A new row, then its nearest point in the smallest flat space through zero that holds the last named rows above it.
(in the rows, 128 means zero)
Vegad:
[[81, 129, 151, 111, 164, 104, 134, 117, 117, 140, 117, 119, 134, 111, 129],
[69, 131, 148, 108, 176, 107, 135, 117, 113, 148, 117, 123, 134, 107, 134],
[86, 114, 179, 103, 130, 90, 127, 91, 130, 131, 111, 110, 150, 82, 124],
[108, 115, 154, 116, 118, 120, 122, 108, 126, 132, 115, 130, 145, 93, 138]]
New rows:
[94, 124, 105, 123, 170, 141, 124, 111, 134, 148, 139, 157, 118, 152, 109] -> [105, 143, 104, 122, 167, 137, 136, 128, 129, 152, 144, 131, 118, 131, 128]
[139, 160, 150, 120, 162, 115, 130, 156, 143, 116, 157, 138, 81, 167, 127] -> [132, 144, 115, 135, 156, 117, 140, 148, 125, 122, 136, 114, 110, 167, 111]
Vaf:
[[125, 126, 110, 150, 89, 78, 160, 158, 145, 131, 113, 139, 69, 143, 153],
[120, 106, 124, 141, 97, 100, 119, 147, 143, 98, 120, 120, 116, 138, 160],
[116, 107, 118, 139, 107, 106, 117, 140, 145, 92, 120, 117, 125, 142, 150]]
New rows:
[139, 114, 135, 163, 112, 115, 119, 138, 153, 143, 80, 139, 101, 115, 163] -> [132, 120, 134, 138, 99, 104, 133, 148, 131, 130, 124, 132, 103, 127, 155]
[114, 107, 120, 126, 152, 114, 99, 136, 142, 113, 114, 113, 159, 123, 155] -> [120, 110, 128, 128, 125, 130, 105, 127, 135, 97, 128, 114, 149, 133, 138]
zazem, 4 rows:
[[152, 87, 110, 148, 165, 140, 79, 116, 126, 103, 150, 179, 129, 122, 98],
[122, 96, 112, 129, 149, 153, 112, 135, 124, 126, 133, 131, 113, 131, 138],
[157, 82, 99, 133, 163, 159, 123, 141, 128, 125, 150, 162, 128, 106, 145],
[116, 88, 105, 164, 136, 146, 105, 85, 110, 129, 130, 98, 130, 120, 92]]
New rows:
[119, 128, 128, 74, 100, 87, 132, 137, 162, 129, 131, 138, 121, 133, 128] -> [126, 156, 146, 111, 119, 112, 133, 145, 137, 125, 123, 139, 125, 140, 137]
[127, 116, 123, 136, 148, 114, 89, 137, 143, 124, 135, 161, 106, 157, 118] -> [125, 119, 132, 124, 147, 129, 88, 135, 131, 108, 132, 160, 114, 147, 117]
Pon (2 x 15):
[[135, 131, 107, 121, 138, 114, 119, 151, 120, 164, 132, 150, 153, 122, 110],
[116, 96, 118, 90, 95, 130, 168, 123, 167, 139, 162, 136, 168, 127, 126]]
New rows:
[114, 140, 129, 137, 113, 101, 120, 157, 136, 129, 142, 170, 137, 116, 127] -> [131, 128, 118, 123, 131, 121, 126, 139, 126, 146, 132, 139, 142, 125, 119]
[124, 146, 159, 113, 94, 106, 161, 144, 152, 108, 109, 89, 123, 120, 155] -> [120, 119, 141, 125, 113, 139, 143, 110, 142, 105, 133, 114, 119, 132, 140]
[126, 127, 127, 96, 109, 164, 141, 154, 102, 87, 145, 118, 166, 96, 151] -> [123, 117, 130, 118, 115, 132, 143, 121, 142, 123, 138, 126, 135, 129, 131]
suv, 5 rows:
[[140, 142, 154, 146, 127, 159, 168, 116, 139, 128, 176, 133, 142, 181, 110],
[128, 130, 88, 135, 145, 106, 136, 124, 151, 153, 156, 92, 161, 186, 82],
[124, 141, 151, 106, 114, 134, 148, 170, 75, 100, 159, 117, 146, 154, 80],
[153, 130, 102, 102, 134, 130, 152, 129, 100, 157, 159, 133, 144, 133, 106],
[168, 133, 134, 134, 135, 170, 176, 85, 139, 166, 173, 164, 131, 141, 147]]
New rows:
[95, 133, 137, 85, 141, 139, 113, 100, 154, 179, 134, 127, 132, 88, 128] -> [131, 113, 116, 121, 136, 124, 124, 103, 126, 153, 119, 129, 139, 109, 150]
[141, 97, 119, 97, 143, 117, 105, 110, 122, 96, 131, 170, 105, 116, 108] -> [136, 131, 118, 117, 126, 126, 124, 139, 118, 128, 121, 139, 113, 107, 131]
Kurot (5 x 15):
[[147, 133, 108, 101, 160, 100, 128, 162, 93, 155, 125, 141, 115, 153, 111],
[114, 157, 144, 145, 90, 134, 121, 105, 144, 112, 137, 162, 161, 127, 123],
[124, 139, 113, 152, 123, 114, 129, 118, 145, 103, 128, 108, 122, 144, 139],
[136, 136, 160, 131, 112, 152, 122, 125, 157, 116, 132, 117, 122, 116, 103],
[132, 134, 104, 137, 127, 164, 141, 126, 120, 131, 156, 65, 130, 99, 162]]
New rows:
[115, 137, 131, 98, 138, 149, 123, 102, 123, 153, 123, 106, 140, 127, 86] -> [138, 131, 141, 115, 128, 145, 127, 138, 125, 140, 135, 127, 128, 116, 113]
[113, 72, 124, 110, 133, 116, 148, 137, 122, 121, 93, 163, 133, 161, 128] -> [114, 87, 131, 119, 146, 99, 126, 124, 122, 133, 96, 164, 120, 139, 134]
[105, 121, 86, 77, 116, 149, 113, 114, 147, 158, 91, 149, 127, 123, 135] -> [119, 108, 131, 118, 132, 128, 129, 125, 115, 141, 120, 148, 136, 118, 137]
ziguz:
[[129, 128, 121, 136, 95, 119, 137, 132, 118, 99, 132, 150, 157, 137, 129],
[147, 133, 119, 133, 87, 106, 149, 135, 113, 98, 135, 158, 159, 139, 125],
[144, 132, 121, 151, 81, 90, 157, 150, 101, 111, 158, 163, 150, 147, 113]]
New rows:
[179, 122, 104, 112, 137, 133, 74, 109, 140, 148, 139, 130, 113, 126, 156] -> [147, 134, 129, 108, 146, 132, 128, 118, 138, 137, 113, 118, 117, 119, 132]
[96, 120, 132, 152, 115, 164, 104, 136, 142, 126, 149, 131, 130, 134, 130] -> [85, 116, 130, 150, 125, 144, 109, 132, 127, 122, 137, 124, 134, 133, 131]
migur, 3 rows:
[[170, 137, 154, 126, 139, 104, 143, 140, 159, 153, 163, 128, 138, 144, 107],
[167, 141, 146, 122, 127, 117, 135, 114, 156, 140, 150, 107, 119, 130, 108],
[151, 132, 133, 136, 137, 125, 129, 134, 145, 154, 152, 130, 136, 154, 105]]
New rows:
[179, 110, 140, 167, 133, 124, 113, 168, 144, 117, 123, 171, 129, 135, 140] -> [133, 125, 138, 130, 139, 114, 137, 152, 132, 139, 141, 147, 146, 139, 128]
[131, 148, 119, 123, 113, 137, 142, 94, 138, 111, 111, 121, 84, 106, 154] -> [128, 134, 128, 116, 113, 133, 126, 99, 127, 106, 112, 102, 105, 100, 136]
[133, 118, 112, 141, 150, 151, 145, 110, 119, 132, 148, 128, 95, 151, 136] -> [128, 129, 117, 136, 127, 142, 119, 119, 128, 137, 129, 123, 124, 141, 116]
rifa (5 x 15):
[[156, 112, 94, 112, 103, 116, 139, 153, 149, 104, 147, 136, 108, 123, 101],
[132, 129, 111, 116, 125, 121, 163, 124, 138, 111, 161, 147, 104, 131, 95],
[139, 140, 111, 138, 134, 111, 164, 138, 141, 119, 150, 147, 128, 131, 95],
[151, 122, 117, 153, 127, 95, 116, 143, 131, 86, 167, 127, 115, 80, 127],
[165, 118, 82, 134, 119, 109, 148, 148, 150, 109, 157, 126, 122, 115, 85]]
New rows:
[136, 97, 114, 137, 140, 112, 107, 118, 65, 111, 139, 89, 152, 102, 129] -> [139, 115, 120, 149, 140, 127, 98, 110, 117, 125, 141, 91, 133, 94, 136]
[109, 120, 115, 154, 136, 120, 127, 127, 114, 160, 134, 113, 176, 112, 141] -> [131, 136, 128, 158, 149, 127, 119, 121, 122, 146, 118, 107, 157, 121, 131]
[133, 102, 111, 111, 140, 161, 132, 123, 129, 129, 119, 114, 103, 145, 102] -> [131, 112, 107, 103, 119, 149, 133, 112, 132, 139, 129, 113, 116, 141, 109]
nom:
[[154, 165, 119, 151, 164, 104, 133, 90, 135, 160, 116, 180, 91, 87, 145],
[98, 117, 130, 113, 122, 149, 119, 147, 106, 113, 107, 126, 131, 142, 133]]
New rows:
[108, 160, 133, 169, 123, 113, 130, 139, 130, 124, 113, 163, 118, 107, 126] -> [128, 141, 125, 133, 142, 125, 127, 118, 123, 137, 115, 151, 112, 115, 138]
[99, 151, 119, 131, 110, 139, 112, 123, 99, 135, 102, 136, 116, 130, 156] -> [106, 131, 126, 121, 136, 141, 120, 133, 107, 125, 100, 147, 116, 126, 140]
Bavi (4 x 15):
[[137, 116, 159, 151, 138, 130, 125, 107, 126, 89, 196, 89, 147, 98, 141],
[136, 110, 142, 125, 143, 140, 158, 156, 135, 154, 133, 128, 109, 135, 115],
[139, 136, 98, 134, 108, 120, 133, 105, 145, 108, 115, 153, 141, 127, 174],
[101, 173, 162, 131, 137, 138, 129, 127, 121, 130, 141, 131, 139, 119, 89]]
New rows:
[156, 105, 99, 129, 132, 143, 122, 153, 157, 117, 99, 163, 143, 154, 154] -> [145, 111, 97, 124, 117, 124, 142, 131, 143, 135, 103, 149, 119, 140, 160]
[126, 116, 131, 135, 160, 106, 108, 147, 102, 141, 132, 118, 133, 152, 76] -> [117, 118, 141, 118, 139, 128, 107, 144, 107, 144, 125, 105, 116, 133, 89]
[152, 167, 116, 144, 158, 120, 99, 107, 149, 154, 125, 142, 150, 164, 109] -> [116, 152, 126, 125, 123, 127, 123, 123, 126, 130, 113, 141, 133, 130, 120]
Lelur, 2 rows:
[[158, 138, 103, 140, 107, 75, 118, 101, 75, 143, 137, 133, 147, 85, 154],
[137, 126, 96, 138, 116, 66, 107, 92, 106, 143, 155, 99, 122, 88, 143]]
New rows:
[117, 111, 96, 145, 122, 75, 109, 116, 123, 136, 138, 111, 115, 68, 140] -> [132, 125, 102, 136, 120, 78, 110, 98, 115, 140, 152, 100, 119, 97, 138]
[110, 132, 118, 148, 141, 113, 127, 98, 137, 140, 147, 115, 109, 141, 104] -> [116, 121, 120, 128, 132, 115, 119, 118, 144, 130, 142, 104, 112, 125, 123]
[94, 128, 129, 129, 110, 154, 157, 139, 121, 110, 138, 100, 103, 137, 127] -> [116, 123, 133, 125, 135, 139, 128, 133, 147, 124, 129, 120, 118, 139, 119]
bufep (4 x 15):
[[120, 130, 103, 132, 177, 128, 84, 164, 108, 128, 149, 93, 124, 143, 131],
[148, 120, 138, 112, 174, 137, 105, 156, 117, 131, 140, 92, 146, 114, 139],
[123, 141, 123, 138, 171, 140, 125, 154, 108, 139, 171, 106, 112, 126, 105],
[130, 131, 152, 117, 188, 139, 106, 183, 112, 123, 176, 105, 131, 112, 95]]
New rows:
[126, 94, 125, 151, 100, 116, 125, 100, 139, 136, 104, 147, 113, 111, 139] -> [127, 125, 122, 130, 98, 122, 138, 104, 138, 127, 105, 143, 129, 133, 141]
[122, 147, 131, 126, 162, 120, 132, 154, 104, 116, 168, 114, 107, 91, 90] -> [123, 139, 142, 131, 163, 139, 131, 158, 115, 131, 172, 120, 116, 118, 92]
Daraz (4 x 15):
[[157, 116, 138, 147, 159, 124, 100, 97, 154, 160, 70, 135, 131, 133, 88],
[129, 136, 121, 107, 83, 69, 93, 114, 88, 151, 150, 124, 150, 123, 98],
[103, 127, 135, 136, 99, 112, 127, 136, 103, 114, 142, 120, 129, 138, 133],
[154, 140, 112, 99, 134, 125, 128, 125, 129, 142, 147, 138, 135, 114, 125]]
New rows:
[124, 138, 141, 135, 115, 129, 143, 80, 151, 132, 117, 145, 121, 149, 81] -> [142, 124, 138, 141, 135, 121, 117, 116, 127, 137, 106, 136, 129, 142, 109]
[122, 106, 118, 146, 124, 101, 101, 120, 143, 159, 112, 149, 131, 113, 103] -> [129, 121, 128, 132, 126, 109, 102, 110, 135, 150, 104, 120, 136, 120, 104]
[88, 119, 144, 136, 110, 164, 137, 129, 119, 109, 124, 153, 93, 127, 126] -> [106, 122, 139, 148, 125, 141, 141, 140, 126, 106, 125, 123, 119, 140, 144]
Gev (3 x 15):
[[86, 113, 166, 155, 98, 157, 86, 155, 92, 121, 150, 152, 152, 130, 161],
[124, 147, 127, 130, 134, 114, 122, 115, 130, 119, 153, 161, 166, 144, 75],
[151, 138, 135, 145, 134, 155, 124, 138, 147, 152, 146, 135, 115, 93, 115]]
New rows:
[116, 129, 94, 105, 127, 101, 136, 130, 106, 90, 113, 104, 141, 159, 154] -> [109, 116, 116, 106, 124, 97, 139, 116, 112, 104, 102, 112, 133, 163, 146]
[125, 100, 117, 153, 122, 158, 137, 148, 119, 169, 119, 139, 138, 97, 119] -> [135, 129, 139, 143, 125, 151, 119, 140, 133, 142, 139, 132, 119, 105, 133]
[140, 130, 129, 101, 140, 127, 175, 110, 119, 107, 131, 134, 131, 104, 105] -> [141, 136, 115, 119, 139, 116, 141, 117, 140, 128, 125, 126, 127, 131, 108]
zimu (2 x 15):
[[100, 127, 114, 112, 125, 108, 112, 164, 137, 113, 117, 149, 149, 134, 118],
[94, 117, 97, 110, 130, 88, 116, 173, 141, 102, 110, 155, 142, 145, 120]]
New rows:
[164, 148, 167, 117, 115, 109, 141, 109, 111, 158, 139, 121, 137, 81, 130] -> [142, 140, 152, 135, 123, 157, 127, 108, 121, 145, 139, 115, 131, 113, 128]
[153, 125, 138, 142, 148, 136, 148, 80, 124, 142, 140, 109, 99, 99, 120] -> [158, 127, 140, 145, 132, 145, 147, 90, 119, 142, 139, 106, 103, 124, 140]
[130, 146, 144, 117, 108, 154, 111, 144, 150, 139, 139, 138, 119, 120, 89] -> [121, 141, 144, 122, 119, 145, 114, 135, 127, 135, 132, 131, 149, 116, 120]
zisig (3 x 15):
[[156, 175, 136, 104, 122, 98, 112, 138, 135, 146, 105, 143, 127, 135, 145],
[158, 142, 127, 93, 117, 104, 106, 149, 123, 142, 123, 138, 125, 133, 125],
[153, 143, 125, 93, 118, 101, 111, 146, 128, 137, 123, 141, 130, 135, 125]]
New rows:
[134, 130, 120, 153, 141, 85, 129, 148, 153, 122, 117, 155, 124, 128, 136] -> [127, 146, 127, 120, 128, 112, 133, 125, 141, 124, 120, 139, 138, 134, 134]
[116, 111, 140, 160, 113, 95, 145, 129, 173, 110, 116, 123, 144, 100, 155] -> [108, 138, 127, 141, 135, 125, 147, 112, 145, 115, 123, 134, 141, 132, 136]
furot (4 x 15):
[[144, 113, 127, 118, 129, 161, 95, 119, 166, 97, 107, 121, 108, 115, 82],
[137, 126, 157, 123, 129, 104, 117, 140, 92, 131, 155, 139, 125, 131, 147],
[144, 143, 169, 130, 164, 111, 144, 102, 116, 151, 152, 177, 145, 132, 155],
[115, 147, 104, 132, 129, 136, 139, 136, 141, 122, 102, 112, 112, 129, 114]]
New rows:
[119, 91, 84, 174, 140, 163, 128, 139, 102, 137, 112, 139, 130, 106, 134] -> [118, 118, 108, 132, 114, 135, 135, 127, 137, 132, 123, 115, 141, 128, 129]
[120, 90, 145, 89, 110, 133, 144, 147, 133, 125, 171, 113, 80, 154, 139] -> [131, 113, 135, 122, 112, 120, 109, 145, 109, 120, 141, 117, 123, 127, 130]
nuka (2 x 15):
[[125, 135, 154, 152, 100, 136, 91, 125, 138, 122, 116, 137, 145, 124, 98],
[125, 144, 146, 160, 95, 121, 69, 124, 135, 115, 120, 147, 152, 108, 67]]
New rows:
[137, 131, 176, 170, 103, 154, 111, 139, 153, 146, 108, 107, 157, 141, 128] -> [124, 125, 176, 151, 95, 160, 106, 125, 146, 129, 105, 127, 142, 145, 129]
[102, 124, 165, 133, 95, 144, 96, 130, 147, 129, 113, 143, 149, 118, 105] -> [125, 132, 160, 152, 98, 143, 95, 125, 140, 124, 113, 134, 144, 130, 106]
[122, 150, 93, 126, 141, 79, 118, 138, 115, 119, 142, 114, 118, 101, 99] -> [131, 139, 89, 121, 144, 93, 120, 129, 113, 120, 146, 139, 126, 102, 97]
Vame:
[[153, 124, 123, 181, 99, 161, 126, 136, 144, 131, 126, 125, 111, 127, 137],
[185, 145, 164, 110, 131, 146, 146, 119, 133, 104, 182, 154, 119, 91, 137]]
New rows:
[92, 124, 110, 128, 138, 97, 132, 126, 133, 134, 99, 130, 146, 130, 124] -> [96, 122, 115, 118, 136, 110, 121, 129, 121, 137, 106, 118, 137, 144, 121]
[139, 118, 135, 175, 112, 155, 135, 139, 130, 141, 148, 161, 121, 139, 135] -> [151, 127, 128, 163, 108, 153, 128, 133, 140, 128, 132, 129, 115, 124, 135]
[138, 100, 99, 163, 110, 124, 107, 114, 116, 112, 132, 130, 114, 136, 126] -> [130, 123, 120, 155, 114, 140, 124, 133, 134, 133, 118, 122, 122, 134, 131]
nadu, 4 rows:
[[152, 147, 151, 137, 126, 74, 140, 145, 74, 123, 141, 108, 127, 96, 97],
[142, 139, 126, 141, 141, 118, 138, 148, 102, 153, 134, 128, 143, 114, 99],
[157, 125, 120, 155, 167, 92, 126, 133, 105, 146, 130, 125, 149, 96, 130],
[134, 115, 121, 150, 151, 112, 130, 150, 126, 159, 132, 146, 134, 119, 121]]
New rows:
[134, 135, 142, 141, 132, 131, 155, 152, 120, 141, 157, 121, 101, 131, 97] -> [125, 134, 138, 131, 117, 119, 140, 154, 112, 143, 137, 134, 121, 128, 97]
[141, 168, 110, 117, 113, 156, 137, 152, 118, 106, 144, 123, 116, 134, 134] -> [125, 146, 131, 114, 112, 147, 134, 124, 120, 121, 128, 117, 131, 135, 113]
[123, 148, 124, 133, 156, 115, 132, 158, 146, 107, 119, 89, 150, 158, 89] -> [133, 141, 127, 126, 127, 135, 134, 132, 115, 134, 129, 122, 137, 126, 112]
rorin, 2 rows:
[[88, 145, 100, 111, 153, 101, 165, 123, 104, 76, 147, 107, 157, 153, 142],
[89, 131, 122, 119, 135, 103, 125, 116, 118, 134, 132, 99, 140, 143, 139]]
New rows:
[96, 131, 135, 111, 162, 113, 124, 141, 125, 157, 160, 123, 154, 113, 136] -> [103, 129, 126, 123, 131, 112, 124, 120, 123, 135, 130, 109, 135, 137, 135]
[128, 120, 120, 129, 120, 169, 126, 127, 138, 84, 143, 159, 147, 112, 84] -> [156, 132, 123, 131, 130, 145, 147, 140, 129, 100, 131, 152, 126, 121, 121]
boke, 2 rows:
[[119, 138, 152, 94, 85, 132, 95, 63, 115, 140, 156, 93, 140, 112, 129],
[123, 135, 137, 108, 106, 125, 104, 88, 124, 120, 135, 119, 134, 119, 133]]
New rows:
[112, 134, 109, 126, 86, 104, 145, 101, 114, 116, 111, 146, 181, 132, 138] -> [126, 133, 128, 118, 120, 122, 111, 106, 129, 110, 123, 134, 130, 124, 135]
[122, 119, 146, 109, 135, 143, 155, 128, 80, 158, 86, 109, 145, 119, 115] -> [128, 126, 134, 130, 125, 136, 137, 134, 123, 150, 141, 113, 129, 128, 121]
[117, 146, 118, 131, 111, 80, 120, 129, 107, 91, 121, 167, 94, 110, 131] -> [128, 132, 118, 125, 132, 115, 113, 117, 136, 92, 107, 153, 127, 127, 139]
